Below is a small trained network, with its code and all its weights. Each question gives an input and a class and asks what happens when units are switched off, that is, made to give their printed mean instead of their output.

import numpy as np


def w(rows, s, z=0):
    codes = np.array(rows[::2]) - 128.0
    scale = np.full(codes.shape[1], s)
    scale[-1] = z or s
    return codes * scale


def f(y):
    return np.maximum(y, 0)


def log_softmax(a):
    a = a - a.max(-1, keepdims=True)
    return a - np.log(np.exp(a).sum(-1, keepdims=True))


def net(x, mask):
    res = np.array(x, float).reshape(1, 6) / 4 @ E
    y = f(res @ A[0][:, :-1].T + A[0][:, -1])
    res = res + np.where(mask, y, B[0][:, -1]) @ B[0][:, :-1]
    return log_softmax(res[-1] @ U[:, :-1].T + U[:, -1])


A, B = {}, {}
E = w([
[37,108,5,90,206,173],'x0',
[133,91,124,119,117,117],'x1',
[224,168,8,151,95,64],'x2',
[42,211,118,63,24,96],'x3',
[132,123,127,125,125,131],'x4',
[153,132,122,111,121,170],'x5',
],0.011)
A[0] = w([
[169,59,130,239,237,122,178],'n1',
[192,168,29,206,74,102,105],'n2',
[83,185,129,52,16,86,160],'n3',
[158,120,199,167,48,140,38],'n4',
[98,98,206,120,119,189,40],'n5',
[35,86,255,94,162,189,77],'n6',
[142,176,104,178,131,152,100],'n7',
[70,176,138,90,53,131,169],'n8',
[85,173,133,45,23,112,177],'n9',
[64,152,84,92,69,130,168],'n10',
[209,169,37,119,134,51,124],'n11',
[50,108,71,114,178,158,3],'n12',
[124,135,171,122,176,169,134],'n13',
[89,138,41,85,182,169,27],'n14',
[173,129,161,155,78,109,33],'n15',
[66,102,146,130,110,72,75],'n16',
[209,89,137,227,218,187,162],'n17',
[85,162,105,78,41,144,181],'n18',
[91,122,143,139,153,94,188],'n19',
[156,119,79,163,101,112,115],'n20',
[139,79,170,138,44,106,97],'n21',
[184,125,152,172,197,152,204],'n22',
[187,104,119,198,89,111,22],'n23',
[149,133,132,197,159,180,154],'n24',
[235,196,246,212,32,111,103],'n25',
[107,72,134,139,79,178,76],'n26',
[80,114,20,121,153,140,72],'n27',
[110,212,133,144,131,150,88],'n28',
],0.01,0.0023)
B[0] = w([
[197,78,143,43,153,103,209],'n1',
[130,192,240,109,52,211,198],'n2',
[169,132,126,75,192,98,218],'n3',
[104,119,54,212,175,164,185],'n4',
[112,173,149,118,71,184,178],'n5',
[114,246,200,119,14,219,221],'n6',
[151,139,138,130,86,106,144],'n7',
[205,102,138,81,144,88,194],'n8',
[206,68,109,75,176,96,211],'n9',
[150,85,130,113,141,87,186],'n10',
[101,251,254,103,23,193,197],'n11',
[90,85,79,191,142,152,182],'n12',
[132,117,168,97,80,129,162],'n13',
[75,111,41,204,158,145,186],'n14',
[101,137,87,210,136,127,170],'n15',
[90,129,153,103,101,88,152],'n16',
[207,92,136,86,165,86,211],'n17',
[227,95,140,116,148,67,192],'n18',
[119,121,163,132,80,96,146],'n19',
[163,187,216,142,91,152,158],'n20',
[103,130,96,154,164,145,172],'n21',
[169,100,110,78,160,32,181],'n22',
[135,116,117,136,110,127,166],'n23',
[173,120,169,119,143,74,161],'n24',
[72,100,4,220,183,141,252],'n25',
[131,141,159,117,145,176,146],'n26',
[70,82,30,203,131,178,187],'n27',
[161,169,141,132,175,76,149],'n28',
],0.0075,0.019)
U = w([
[179,95,171,1,242,43,178],'0',
[89,194,240,109,43,192,211],'1',
[54,100,68,242,208,144,2],'2',
],0.0099,0.00083)

Each question gives the input, the list of numbers given to net, and the class t.
The units are the neurons (one row each of A and B). Each row of codes is followed by its name. A weight is (code - 128) times the scale printed after its matrix; where a second scale follows, it is the last column's (A, B and U).
mask holds one flag per neuron, in row order. A switched-off neuron (its flag False) gives its mean, the last column of its row in B, instead of its output. The means were averaged over made-up inputs and are rounded, as every weight is.
A unit's drop is (log p(t) with every unit on - log p(t) with that unit switched off) / (log p(t) with every unit on - log p(t) with every unit switched off).
The circuit of an input: a set's keep is (log p(t) with only the set's units on - log p(t) with every unit switched off) / (log p(t) with every unit on - log p(t) with every unit switched off). Starting from the 12 units with the biggest drops (on a tie, the unit counted first), units are removed one at a time, each time the one whose removal leaves the highest keep (on an exact tie, the one counted first), for as long as the keep stays at least 0.8.
units of the circuit, in order: the units of the circuit, biggest drop first
unit that matters most: the unit with the biggest drop
top k neurons: the k neurons with the biggest drops, biggest first
drop when u is switched off: that unit's drop, to one decimal
input [-8,-4,-3,8,2,3], class 0: units of the circuit, in order	n9
input [-5,7,-4,0,-1,-6], class 2: top 2 neurons	n25, n11
input [6,-8,-6,-8,1,3], class 0: top 2 neurons	n1, n17
input [0,-5,4,3,4,-3], class 1: top 4 neurons	n11, n2, n17, n1
input [6,-8,-3,-7,-4,2], class 0: top 3 neurons	n1, n17, n25
input [-8,-8,7,-5,2,-7], class 2: top 4 neurons	n25, n6, n4, n15
input [-7,-4,-7,8,0,0], class 0: top 3 neurons	n9, n3, n8
input [4,2,8,7,-8,5], class 1: top 2 neurons	n11, n2
input [7,2,6,8,-6,-3], class 0: top 2 neurons	n25, n3
input [-7,-5,-3,-6,7,-2], class 2: top 2 neurons	n25, n4
input [3,-4,-8,-7,-3,-1], class 1: top 4 neurons	n6, n5, n9, n3
input [4,5,7,5,7,-3], class 1: top 2 neurons	n11, n2
input [-2,1,7,-6,7,6], class 1: top 3 neurons	n11, n2, n9
input [-5,-8,-7,-5,-7,-7], class 1: unit that matters most	n6
input [-6,6,-3,7,8,8], class 0: drop when n3 is switched off	0.1
input [-8,5,-6,-5,1,0], class 2: drop when n26 is switched off	0.0
input [0,5,4,-3,-3,5], class 1: drop when n2 is switched off	0.2
